Below are the code and all the weights of a small trained network. Each question names an input and a class and asks about switching units off, where a switched-off unit gives its printed mean instead of its output.

import numpy as np


def w(rows, s, z=0):
    codes = np.array(rows[::2]) - 128.0
    scale = np.full(codes.shape[1], s)
    scale[-1] = z or s
    return codes * scale


def norm(h):
    return h / np.sqrt((h * h).mean(-1, keepdims=True) + 1e-5)


def f(y):
    return y / 2 * (1 + np.tanh(0.7978845608 * (y + 0.044715 * y**3)))


def log_softmax(a):
    a = a - a.max(-1, keepdims=True)
    return a - np.log(np.exp(a).sum(-1, keepdims=True))


def net(x, mask):
    res = np.array(x, float).reshape(1, 7) / 4 @ E
    u = 0
    for l in range(4):
        y = f(norm(res) @ A[l][:, :-1].T + A[l][:, -1])
        res = res + np.where(mask[u : u + 8], y, B[l][:, -1]) @ B[l][:, :-1]
        u += 8
    return log_softmax(norm(res)[-1] @ U[:, :-1].T + U[:, -1])


A, B = {}, {}
E = w([
[175,78,85,117,67,229,177,150,106],'x0',
[255,54,140,68,168,52,106,149,146],'x1',
[100,245,128,123,148,110,181,199,141],'x2',
[209,194,94,175,196,150,162,56,98],'x3',
[143,64,169,223,47,153,172,156,83],'x4',
[253,63,134,221,140,57,89,192,121],'x5',
[121,162,105,141,97,134,190,171,210],'x6',
],0.0056)
A[0] = w([
[118,45,134,120,186,55,105,77,114,111],'L0N1',
[184,143,108,137,198,80,124,127,163,50],'L0N2',
[228,114,145,115,92,161,153,195,121,117],'L0N3',
[104,155,137,18,47,123,49,100,125,150],'L0N4',
[163,46,97,62,163,196,112,121,144,39],'L0N5',
[139,228,95,135,255,81,105,77,41,3],'L0N6',
[121,198,245,159,94,118,139,141,144,48],'L0N7',
[82,126,99,208,158,46,180,173,97,156],'L0N8',
],0.0057,0.0033)
B[0] = w([
[66,78,70,146,238,135,78,52,194,211],'L0N1',
[177,113,160,101,89,141,51,56,94,172],'L0N2',
[135,56,85,128,102,181,126,144,109,252],'L0N3',
[46,81,166,83,180,106,132,169,95,225],'L0N4',
[152,193,178,177,54,88,73,210,80,187],'L0N5',
[159,144,126,84,179,114,217,137,73,226],'L0N6',
[156,164,163,133,129,169,82,159,159,146],'L0N7',
[108,122,217,188,178,1,93,156,148,212],'L0N8',
],0.0066,0.0023)
A[1] = w([
[244,198,212,160,93,101,101,218,156,186],'L1N1',
[152,76,130,206,127,140,134,207,92,148],'L1N2',
[97,175,157,18,60,102,174,156,186,18],'L1N3',
[165,161,123,34,132,96,176,135,145,20],'L1N4',
[216,186,156,88,178,126,172,95,78,26],'L1N5',
[159,3,95,97,151,185,26,101,116,151],'L1N6',
[73,178,144,161,118,190,162,98,51,11],'L1N7',
[202,99,153,198,199,95,112,78,121,7],'L1N8',
],0.0073,0.0019)
B[1] = w([
[58,155,126,174,92,124,181,148,103,204],'L1N1',
[150,181,120,97,95,93,181,129,142,212],'L1N2',
[111,148,85,92,143,168,103,163,224,177],'L1N3',
[135,156,137,94,188,191,111,139,128,147],'L1N4',
[113,136,84,100,145,68,135,120,73,166],'L1N5',
[118,40,117,118,132,91,118,143,112,254],'L1N6',
[155,131,36,255,162,148,92,103,165,183],'L1N7',
[148,213,122,143,126,129,111,149,179,194],'L1N8',
],0.0084,0.0062)
A[2] = w([
[236,84,183,178,137,117,81,82,178,11],'L2N1',
[149,153,115,136,142,146,156,102,152,183],'L2N2',
[117,139,51,161,143,143,65,103,202,153],'L2N3',
[151,133,124,179,128,181,131,105,120,54],'L2N4',
[188,189,121,43,175,117,147,114,29,4],'L2N5',
[229,101,135,108,29,189,168,199,114,96],'L2N6',
[108,140,165,34,141,239,82,151,254,60],'L2N7',
[128,163,177,111,185,89,103,125,172,39],'L2N8',
],0.0074,0.0021)
B[2] = w([
[186,176,109,106,119,120,89,127,211,182],'L2N1',
[127,78,97,108,72,153,36,117,22,160],'L2N2',
[166,109,133,107,76,166,98,125,128,209],'L2N3',
[113,130,105,132,105,153,107,57,120,143],'L2N4',
[106,186,82,125,198,121,154,76,94,183],'L2N5',
[161,43,89,85,118,92,218,156,2,253],'L2N6',
[77,72,125,49,117,217,156,173,170,228],'L2N7',
[145,187,67,159,81,129,187,160,80,160],'L2N8',
],0.0082,0.0041)
A[3] = w([
[162,117,126,92,161,164,115,80,92,1],'L3N1',
[84,176,162,39,76,177,111,181,180,23],'L3N2',
[107,141,76,214,80,255,144,74,111,85],'L3N3',
[147,170,110,139,148,154,181,52,111,102],'L3N4',
[220,78,94,106,72,110,134,174,184,75],'L3N5',
[140,99,129,108,144,90,51,95,132,115],'L3N6',
[120,207,192,184,67,88,155,166,135,56],'L3N7',
[116,93,116,129,95,173,106,184,208,134],'L3N8',
],0.0085,0.0017)
B[3] = w([
[131,192,122,183,94,21,153,174,127,147],'L3N1',
[80,129,41,112,70,153,254,155,207,211],'L3N2',
[134,81,193,145,100,141,61,78,118,253],'L3N3',
[95,177,140,96,133,125,79,95,84,176],'L3N4',
[197,191,100,119,102,137,183,65,113,241],'L3N5',
[120,130,164,151,172,134,134,214,214,169],'L3N6',
[77,142,248,150,101,141,134,163,155,197],'L3N7',
[113,197,86,106,187,171,137,70,139,204],'L3N8',
],0.0092,0.0052)
U = w([
[82,210,246,207,74,92,162,220,133,138],'0',
[110,122,150,183,75,199,20,10,88,51],'1',
[204,64,78,115,54,104,250,133,9,226],'2',
[49,128,44,52,108,232,211,141,176,253],'3',
[241,148,103,153,139,68,76,139,224,44],'4',
[68,29,173,84,182,94,85,173,145,10],'5',
[127,247,62,112,213,95,122,89,19,122],'6',
],0.013,0.0011)

Each question gives the input, the list of numbers given to net, and the class t.
The units are the neurons (one row each of A and B). Each row of codes is followed by its name. A weight is (code - 128) times the scale printed after its matrix; where a second scale follows, it is the last column's (A, B and U).
mask holds one flag per neuron, layer by layer. A switched-off neuron (its flag False) gives its mean, the last column of its row in B, instead of its output. The means were averaged over made-up inputs and are rounded, as every weight is.
A unit's drop is (log p(t) with every unit on - log p(t) with that unit switched off) / (log p(t) with every unit on - log p(t) with every unit switched off).
The circuit of an input: a set's keep is (log p(t) with only the set's units on - log p(t) with every unit switched off) / (log p(t) with every unit on - log p(t) with every unit switched off). Starting from the 12 units with the biggest drops (on a tie, the unit counted first), units are removed one at a time, each time the one whose removal leaves the highest keep (on an exact tie, the one counted first), for as long as the keep stays at least 0.8.
circuit, biggest first: the units of the circuit, biggest drop first
k most important neurons: the k neurons with the biggest drops, biggest first
top k neurons in layer l: the k neurons of layer l with the biggest drops, biggest first
drop when u is switched off: that unit's drop, to one decimal
input [-4,-4,5,3,-6,8,1], class 0: circuit, biggest first	[L1N1]
input [-3,-2,-5,-4,7,-3,0], class 5: circuit, biggest first	[L3N5 L2N8]
input [4,1,8,-4,-1,5,-2], class 0: 4 most important neurons	[L1N1 L0N8 L3N7 L1N6]
input [6,4,-2,-5,-5,-2,-4], class 5: 3 most important neurons	[L1N6 L0N1 L1N8]
input [0,-2,2,0,7,7,-6], class 0: circuit, biggest first	[L0N8 L1N8]
input [-6,-6,-3,5,5,5,-2], class 0: 2 most important neurons	[L0N8 L3N7]
input [1,-5,0,7,2,-4,-7], class 1: 2 most important neurons	[L1N7 L3N3]
input [-5,0,-5,-8,8,0,0], class 5: 2 most important neurons	[L0N5 L0N1]
input [0,6,2,3,2,0,-7], class 6: 2 most important neurons	[L0N6 L1N5]
input [3,-4,1,-8,1,3,0], class 2: 2 most important neurons	[L2N6 L1N2]
input [-1,3,6,5,0,5,1], class 0: top 2 neurons in layer 0	[L0N8 L0N1]
input [-4,6,4,2,-8,2,8], class 6: top 2 neurons in layer 0	[L0N2 L0N6]
input [-6,4,-7,2,-4,-3,7], class 4: top 2 neurons in layer 1	[L1N3 L1N6]
input [-2,-7,3,3,7,-1,3], class 1: circuit, biggest first	[L3N3]
input [-6,7,-1,2,5,-5,-5], class 4: 3 most important neurons	[L0N1 L1N8 L1N1]
input [1,1,-2,8,6,-2,-5], class 6: top 3 neurons in layer 2	[L2N5 L2N7 L2N1]
input [7,-1,3,8,-1,-3,0], class 1: top 2 neurons in layer 1	[L1N7 L1N2]
input [7,-5,-6,-5,3,-6,-8], class 1: drop when L1N7 is switched off	0.2
input [7,-5,-5,-6,4,-7,-8], class 1: drop when L1N7 is switched off	0.2
input [8,-7,7,6,-7,-3,0], class 1: drop when L1N7 is switched off	0.4
input [-2,4,-8,4,7,5,-7], class 4: most important neuron	[L0N1]
input [1,-3,5,7,2,-3,3], class 1: 2 most important neurons	[L3N3 L1N7]
